Here is a tiny trained network, its code and every weight. The questions are about switching its units off for an input and a target symbol, where a switched-off unit gives its printed mean instead of its output.

import numpy as np


def w(rows, s, z=0):
    codes = np.array(rows[::2]) - 128.0
    scale = np.full(codes.shape[1], s)
    scale[-1] = z or s
    return codes * scale


def f(y):
    return y / 2 * (1 + np.tanh(0.7978845608 * (y + 0.044715 * y**3)))


def softmax(a):
    e = np.exp(a - a.max(-1, keepdims=True))
    return e / e.sum(-1, keepdims=True)


def log_softmax(a):
    a = a - a.max(-1, keepdims=True)
    return a - np.log(np.exp(a).sum(-1, keepdims=True))


def net(x, mask):
    ids = ['βγδεζηθμξπσφω'.index(c) for c in x.split()]
    T = len(ids)
    res = E[ids] + P[:T]
    u = 0
    for l in range(2):
        q, k, v = (res @ M[l].T for M in (Q, K, V))
        z = softmax(np.where(np.tri(T) > 0, q @ k.T / 2**0.5, -1e9)) @ v
        res = res + np.where(mask[u], z, O[l][:, -1]) @ O[l][:, :-1]
        u += 1
        y = f(res @ A[l][:, :-1].T + A[l][:, -1])
        res = res + np.where(mask[u : u + 4], y, B[l][:, -1]) @ B[l][:, :-1]
        u += 4
    return log_softmax(res[-1] @ U[:, :-1].T + U[:, -1])


Q, K, V, O, A, B = {}, {}, {}, {}, {}, {}
E = w([
[111,102,127,190],'β',
[126,81,5,109],'γ',
[140,142,119,111],'δ',
[151,145,42,130],'ε',
[138,171,163,131],'ζ',
[123,80,171,112],'η',
[174,208,162,106],'θ',
[123,141,138,123],'μ',
[143,146,105,116],'ξ',
[139,112,161,102],'π',
[113,114,182,158],'σ',
[108,76,18,211],'φ',
[141,152,91,133],'ω',
],0.012)
P = w([
[112,105,217,169],'0',
[91,135,62,120],'1',
[206,81,141,136],'2',
[132,151,30,144],'3',
[179,84,190,159],'4',
[62,181,80,47],'5',
[193,83,182,163],'6',
[108,150,56,97],'7',
[236,61,116,129],'8',
[107,172,58,128],'9',
[179,94,155,184],'10',
[6,182,120,71],'11',
],0.014)
Q[0] = w([
[232,144,141,252],'0.h0',
[251,219,137,159],'0.h0',
],0.0046)
K[0] = w([
[104,20,161,125],'0.h0',
[89,52,117,254],'0.h0',
],0.0057)
V[0] = w([
[150,21,65,255],'0.h0',
[141,82,179,138],'0.h0',
],0.0049)
O[0] = w([
[133,2,3,177,251],'0.h0',
[87,73,203,96,151],'0.h0',
],0.0067,0.0028)
A[0] = w([
[20,26,207,118,175],'0.n0',
[37,63,75,163,254],'0.n1',
[220,170,253,111,132],'0.n2',
[131,59,216,251,144],'0.n3',
],0.0058,0.0056)
B[0] = w([
[128,212,118,164,161],'0.n0',
[183,254,133,112,254],'0.n1',
[101,123,210,16,144],'0.n2',
[192,123,169,248,194],'0.n3',
],0.0088,0.0071)
Q[1] = w([
[246,140,124,140],'1.h0',
[219,2,130,179],'1.h0',
],0.0094)
K[1] = w([
[154,235,214,187],'1.h0',
[101,255,159,113],'1.h0',
],0.0088)
V[1] = w([
[128,133,172,213],'1.h0',
[141,120,11,180],'1.h0',
],0.011)
O[1] = w([
[35,104,118,195,251],'1.h0',
[150,2,95,137,94],'1.h0',
],0.0097,0.016)
A[1] = w([
[193,192,20,168,253],'1.n0',
[67,114,184,80,105],'1.n1',
[182,2,195,173,104],'1.n2',
[73,238,115,72,147],'1.n3',
],0.0073,0.0039)
B[1] = w([
[169,139,194,73,254],'1.n0',
[132,86,66,176,133],'1.n1',
[255,100,79,131,182],'1.n2',
[208,157,96,122,249],'1.n3',
],0.0076,0.0096)
U = w([
[170,110,95,136,18],'β',
[122,141,147,136,90],'γ',
[138,151,116,108,252],'δ',
[167,105,146,117,112],'ε',
[6,139,80,133,104],'ζ',
[148,115,183,129,216],'η',
[80,68,114,166,82],'θ',
[167,154,167,112,14],'μ',
[107,137,158,140,129],'ξ',
[117,147,123,131,111],'π',
[145,112,156,130,162],'σ',
[133,132,147,125,247],'φ',
[171,123,121,118,139],'ω',
],0.012,0.0034)

Each question gives the input, a string of symbols that net reads in full, and the target symbol t.
The units are the heads (2 rows each of Q, K, V and O) and the neurons (one row each of A and B). Each row of codes is followed by its name. A weight is (code - 128) times the scale printed after its matrix; where a second scale follows, it is the last column's (O, A, B and U).
mask holds one flag per unit, layer by layer, with each layer's heads first. A switched-off unit (its flag False) gives its mean, the last column of its rows in O or B, instead of its output. The means were averaged over made-up inputs and are rounded, as every weight is.
A unit's drop is (log p(t) with every unit on - log p(t) with that unit switched off) / (log p(t) with every unit on - log p(t) with every unit switched off).
The circuit of an input: a set's keep is (log p(t) with only the set's units on - log p(t) with every unit switched off) / (log p(t) with every unit on - log p(t) with every unit switched off). Starting from all 10 units, units are removed one at a time, each time the one whose removal leaves the highest keep (on an exact tie, the one counted first), for as long as the keep stays at least 0.8.
circuit, biggest first: the units of the circuit, biggest drop first
k most important neurons: the k neurons with the biggest drops, biggest first
k most important neurons of layer l: the k neurons of layer l with the biggest drops, biggest first
input β β θ δ ω φ, target δ: circuit, biggest first : 0.n1, 0.n3, 1.n3
input φ γ σ φ β θ φ β ξ, target β: 2 most important neurons of layer 0 : 0.n1, 0.n0
input β ζ β δ ε φ β β φ, target θ: circuit, biggest first : 1.h0, 0.n3, 0.n0
input β σ β φ μ, target θ: circuit, biggest first : 1.h0, 0.n3, 0.n0, 0.h0
input θ θ β, target μ: 2 most important neurons : 0.n2, 1.n3
input β σ β ξ, target ζ: circuit, biggest first : 1.h0, 0.n3, 1.n2
input φ φ θ θ θ φ θ, target β: most important neuron : 0.n1
input θ δ φ, target μ: 2 most important neurons of layer 1 : 1.n0, 1.n3
input θ θ β γ ε, target μ: circuit, biggest first : 1.h0, 0.n2, 0.h0
input β π γ β, target ζ: circuit, biggest first : 1.h0, 0.n3, 0.n1, 1.n2
input γ β β ζ β μ, target ζ: 2 most important neurons : 0.n3, 1.n2
input β ε θ ξ ζ δ η, target θ: 2 most important neurons : 0.n0, 0.n3
input β θ ε ζ β θ θ β β β β, target θ: 2 most important neurons of layer 0 : 0.n1, 0.n0
input β σ θ β β σ φ, target θ: most important neuron : 0.n1
input β ξ β η φ β φ γ δ σ, target θ: 3 most important neurons : 0.n3, 1.n3, 0.n2
input β β η, target θ: 2 most important neurons of layer 0 : 0.n3, 0.n0
input θ β σ β π β δ ω ω θ η, target μ: 3 most important neurons : 0.n2, 1.n3, 0.n3
input θ β β β β ε ζ β ε, target μ: circuit, biggest first : 1.h0, 0.h0, 0.n2
input β φ θ θ β β ω, target θ: circuit, biggest first : 1.h0, 0.n0, 0.n3, 0.h0
input β β ξ β β φ θ θ, target ζ: circuit, biggest first : 0.n3, 1.h0
input φ ξ γ σ, target θ: 2 most important neurons : 0.n3, 0.n1
input β θ η δ φ μ β β ξ, target θ: circuit, biggest first : 0.n0, 1.h0, 0.n3, 0.n1
input φ φ φ ω β θ ε ξ β ζ θ, target β: 3 most important neurons : 1.n2, 0.n1, 0.n0
input φ ξ β β β θ β, target β: 4 most important neurons : 1.n2, 0.n1, 0.n0, 0.n3
input φ ξ ξ θ β ω β δ β θ β θ, target ζ: circuit, biggest first : 1.n0, 0.n3
input δ β β φ β η η ε, target ζ: 3 most important neurons : 0.n3, 1.n2, 1.n3
input η β η θ β, target ξ: 3 most important neurons : 0.n0, 0.n3, 0.n2
